0.46 -0.69 0.32 0.62 -0.83 0.26 1.13 1.78 1.00 -1.63 0.80 -0.11 -1.43 -0.29 1.33 -2.45 0.83 1.20 : z988
-0.43 0.14 -0.23 0.13 -0.71 0.40 -0.73 0.43 -0.81 -0.65 -0.44 -0.92 0.04 0.18 0.46 -0.31 -0.18 -0.11 : z988
0.66 0.68 1.45 1.06 -1.05 -0.06 -0.09 1.86 1.72 -2.12 0.05 -0.45 -1.26 -1.36 0.73 -0.52 1.52 1.03 : z988
-0.18 -2.38 -1.33 -0.45 -3.35 -1.25 0.40 -1.27 -0.14 -1.65 0.77 -0.67 2.08 0.44 -0.08 0.89 -0.97 0.57 : z186
-1.24 1.33 0.72 0.01 -5.80 0.91 -1.48 1.00 0.63 -0.71 1.61 -0.10 -0.81 1.17 0.26 0.60 1.51 -0.46 : z988
-2.20 0.49 0.96 -0.06 -2.29 0.98 -2.29 1.24 -0.52 -0.41 0.82 0.09 -2.39 0.58 0.88 1.00 -0.23 -1.89 : z988
0.17 0.25 -0.12 0.51 -0.04 -0.25 -0.77 1.24 -0.50 0.43 -1.24 2.69 -1.28 0.51 0.05 -2.03 0.30 0.28 : z988
-1.22 -2.86 0.81 -0.59 -4.10 -0.82 2.00 0.29 -0.69 -1.17 2.08 -0.35 0.73 1.70 -1.30 0.07 -0.48 1.42 : z186
0.07 1.74 1.26 0.59 -1.31 0.58 -1.57 1.92 1.47 -1.18 -0.16 -0.16 -2.20 -1.97 2.07 -0.42 1.00 -1.01 : z988
0.45 -1.17 0.23 -0.44 -3.20 -1.20 -1.28 -0.31 0.78 -0.29 -0.44 -0.28 0.20 0.89 -0.09 0.75 -0.43 -0.23 : z186
-0.73 -1.36 -0.45 -0.61 -1.62 -0.14 0.43 0.26 0.19 -1.59 0.44 0.22 -0.13 -0.68 0.05 -0.47 -0.64 0.11 : z186
0.64 -1.59 -0.65 -1.52 -3.52 -2.25 2.85 -0.77 -1.57 -1.53 -0.61 -0.47 1.39 0.65 -0.45 -0.48 -1.29 2.07 : z186
-0.81 0.40 0.67 0.97 0.35 1.69 -0.15 1.09 0.15 -0.86 1.15 0.82 -0.37 -0.96 1.73 -0.47 1.25 -0.91 : z988
-1.69 1.01 0.77 0.66 -2.20 1.04 -1.73 1.75 0.28 -1.66 1.04 -0.40 -1.44 -0.51 1.75 0.16 0.21 -0.27 : z988
-1.57 -2.38 -0.43 -1.07 -5.51 -1.14 1.05 0.22 0.93 -2.86 -1.63 -0.68 1.65 1.49 -1.13 -1.48 -1.87 2.90 : z186
-1.07 1.37 0.56 1.20 -1.08 0.52 -2.15 1.35 -0.31 -1.01 0.50 -0.23 -1.45 -0.01 0.83 0.58 -0.15 0.20 : z988
-0.83 1.11 -1.35 -2.00 -1.49 -0.47 0.42 0.82 -0.98 -0.13 -1.86 0.20 -1.72 0.18 0.43 0.24 -0.93 1.24 : z186
0.04 1.70 0.53 0.39 -1.03 0.34 -0.58 1.07 -0.07 -0.13 0.25 0.46 -1.25 -0.56 1.07 -0.87 0.34 -2.03 : z988
-0.51 -2.02 -0.59 -0.55 -3.72 -1.01 1.16 0.08 0.08 -0.93 -0.53 0.16 0.39 0.80 0.31 1.02 -0.67 0.20 : z186
-0.23 -1.78 -0.75 -1.15 -3.99 -1.68 1.62 -0.59 -0.60 -1.29 -0.20 -0.33 1.53 1.93 -0.94 -0.10 -0.28 0.86 : z186
0.77 -0.76 0.20 -1.81 -1.76 -1.28 1.35 1.38 -0.74 -1.21 -3.37 -0.30 -0.45 0.70 -1.03 -2.11 -1.06 0.73 : z186
-1.18 -0.81 1.25 0.90 -2.56 -0.16 -1.41 1.34 0.37 -0.54 0.19 -0.99 -2.24 1.64 -0.39 0.55 -1.13 0.96 : z988
-2.10 0.22 0.36 -0.08 -4.12 1.34 -2.50 0.37 0.60 -0.95 0.63 -0.38 -1.59 0.36 0.24 0.43 -1.19 -0.26 : z988
-0.08 -0.44 1.98 0.08 -1.10 -1.53 0.58 1.30 0.02 0.10 0.97 0.85 -0.73 1.01 -0.21 -1.97 0.88 -0.09 : z988
-0.62 -1.54 -0.84 -0.50 -1.80 -0.24 1.31 0.12 -0.71 -0.39 0.69 -0.15 -0.38 0.78 -0.58 -0.53 1.06 -0.83 : z186
1.05 -0.01 -0.15 0.66 -1.46 0.16 -0.15 0.57 0.36 -0.33 1.81 0.14 -0.91 0.72 1.29 -0.01 0.06 -0.52 : z988
-0.29 -0.23 -0.25 -1.37 -2.48 -1.14 -0.76 0.94 -1.06 -1.51 -2.14 -0.39 -2.03 0.34 -1.02 -0.93 -0.93 1.13 : z186
-0.36 -1.81 -0.37 -0.80 -3.04 -1.49 2.39 -0.47 -0.01 -1.28 1.35 -0.67 1.97 0.85 -0.60 0.98 -0.28 0.29 : z186
-0.99 -0.33 0.05 0.57 -0.96 0.12 -0.45 0.44 -0.50 -0.12 0.31 -0.45 -0.17 1.16 -0.26 -0.91 -1.01 0.01 : z988
-3.05 -1.49 0.21 -1.59 -6.19 -1.91 -0.17 1.00 -0.14 -0.77 -0.26 -0.23 -0.41 1.17 -0.39 -0.24 -0.48 1.57 : z186
0.10 -2.09 -0.95 -1.50 -5.14 -1.64 -0.74 -0.07 -0.99 -1.57 -0.99 -1.16 1.44 2.66 0.07 0.43 -1.29 0.67 : z186
-1.05 1.22 0.63 -0.72 -2.89 0.47 -1.38 2.04 0.36 -1.22 -3.05 -0.68 -2.05 1.13 1.08 -0.57 -0.11 -0.24 : z988
-1.41 -0.43 1.03 -0.52 -1.46 -0.52 1.51 0.75 -1.14 0.60 -0.28 0.33 -1.23 -0.57 -0.87 -1.36 -0.90 0.88 : z186
2.48 1.18 1.27 -0.54 -1.47 -0.74 -0.42 2.92 1.50 -2.14 -1.22 -0.23 -3.44 -0.32 1.09 -1.91 2.46 0.22 : z988
-3.23 1.00 2.34 1.26 -0.55 1.10 -2.53 0.55 -1.09 1.08 0.86 -0.35 -0.16 0.52 0.95 -0.81 -0.64 0.38 : z988

-3.08 0.70 -1.72 -1.83 -1.57 0.71 5.75 -0.03 0.36 -1.02 1.95 -0.19 -2.56 1.70 -1.91 1.10 -5.13 1.60 : z987
-0.16 1.28 -0.73 -0.32 2.48 -0.87 -0.38 -0.56 -1.87 -1.60 0.74 0.08 -0.67 2.20 -1.11 1.18 -1.80 -0.20 : z987
-0.90 1.76 1.09 -2.50 3.02 0.42 0.93 0.56 -0.58 1.03 0.54 -0.82 -2.87 1.07 -0.18 -2.63 -3.13 1.14 : z79
3.20 0.79 0.10 -1.01 1.79 -1.66 1.22 -1.41 -3.57 -2.69 0.80 1.18 -1.12 0.66 -0.90 -0.52 -0.54 0.44 : z987
-1.76 0.93 0.80 -1.45 -0.44 1.69 0.93 0.74 1.62 2.39 -0.39 -0.22 -0.73 0.23 0.39 1.31 -1.17 -0.67 : z987
0.76 1.31 -0.51 -4.91 0.78 -0.85 0.54 0.91 -0.45 -0.83 1.92 0.22 -1.41 1.71 -1.61 1.83 -2.51 1.02 : z79
-0.71 -0.33 -2.10 -1.51 1.49 -1.85 0.85 -0.75 -0.13 -1.04 0.08 0.53 2.30 1.67 -1.46 0.48 -0.68 1.24 : z987
1.09 1.29 1.23 -1.23 0.70 -1.00 0.67 -0.17 -2.20 0.03 -0.37 0.13 -0.13 1.19 -1.10 -0.49 0.02 -0.33 : z79
-1.07 0.32 0.15 -2.00 0.80 -1.72 -0.52 1.44 -0.48 -1.09 0.34 0.15 0.73 -0.22 -1.81 0.43 -1.15 0.38 : z79
-0.70 0.59 -0.63 0.29 -0.27 -1.17 1.06 0.65 -0.35 -0.61 0.18 0.20 -1.92 -0.12 0.34 -0.80 -3.80 -0.45 : z987
-1.02 0.47 -1.71 -0.94 -0.33 -1.09 2.83 -1.43 -0.84 -3.58 1.94 -1.28 -0.55 2.68 -2.08 0.24 -1.02 0.50 : z987
-0.13 0.98 -0.70 -0.34 0.73 -0.01 0.30 -0.76 -0.14 0.78 0.00 -0.12 1.76 3.13 -1.08 0.67 0.71 -0.63 : z79
-1.11 1.60 -2.21 -1.27 -1.96 -1.72 0.96 1.66 0.52 -4.49 0.16 -0.17 -0.80 1.24 -2.34 -0.43 -1.43 -0.11 : z987
-2.14 2.09 -0.91 -1.01 0.52 1.00 1.07 0.43 1.58 -0.33 0.70 1.07 -0.96 2.67 -0.99 0.30 -2.88 1.47 : z987
0.34 2.06 -0.96 1.20 -0.26 -0.65 0.50 1.24 0.69 -3.48 0.09 2.10 -0.84 0.86 -1.66 0.11 -0.36 -1.45 : z987
-2.97 1.13 1.04 -2.72 0.11 -0.82 -0.98 0.00 0.39 -0.19 0.55 0.66 -0.26 1.21 -1.93 -0.45 -0.92 0.88 : z79
-1.00 0.44 -0.28 -0.51 -0.01 -1.47 0.88 -0.23 1.00 -0.97 0.00 2.31 0.40 -0.58 -1.13 1.90 -2.01 -3.13 : z987
0.25 2.22 1.28 -1.67 2.85 -1.55 0.26 1.10 0.18 -2.24 -1.27 1.29 -0.65 2.24 -3.10 0.19 -5.12 -1.35 : z79
-0.27 -0.12 0.46 -2.31 1.54 -0.79 0.96 0.05 -1.70 -0.59 1.09 -0.76 1.73 3.27 -1.46 1.14 0.64 -2.05 : z79
-0.78 -0.25 0.62 -0.62 0.36 -0.78 1.71 -0.46 -0.63 -3.57 -0.93 -0.01 -1.57 1.26 -2.02 -1.59 -2.80 0.31 : z987
-0.55 0.72 0.58 -1.69 0.06 -1.60 -0.64 0.88 1.14 -0.93 0.72 0.11 0.77 0.58 -1.27 0.06 -0.05 -0.35 : z79
-0.66 0.40 -0.58 -2.71 -0.16 -0.12 0.22 1.26 -0.16 -2.26 1.26 -1.01 -2.52 1.79 -2.77 0.62 -1.10 0.23 : z79
-2.21 0.29 -1.46 0.85 -0.14 0.05 2.07 2.61 3.03 -0.19 1.43 0.91 -0.99 -1.01 -0.14 0.68 -1.81 0.38 : z987
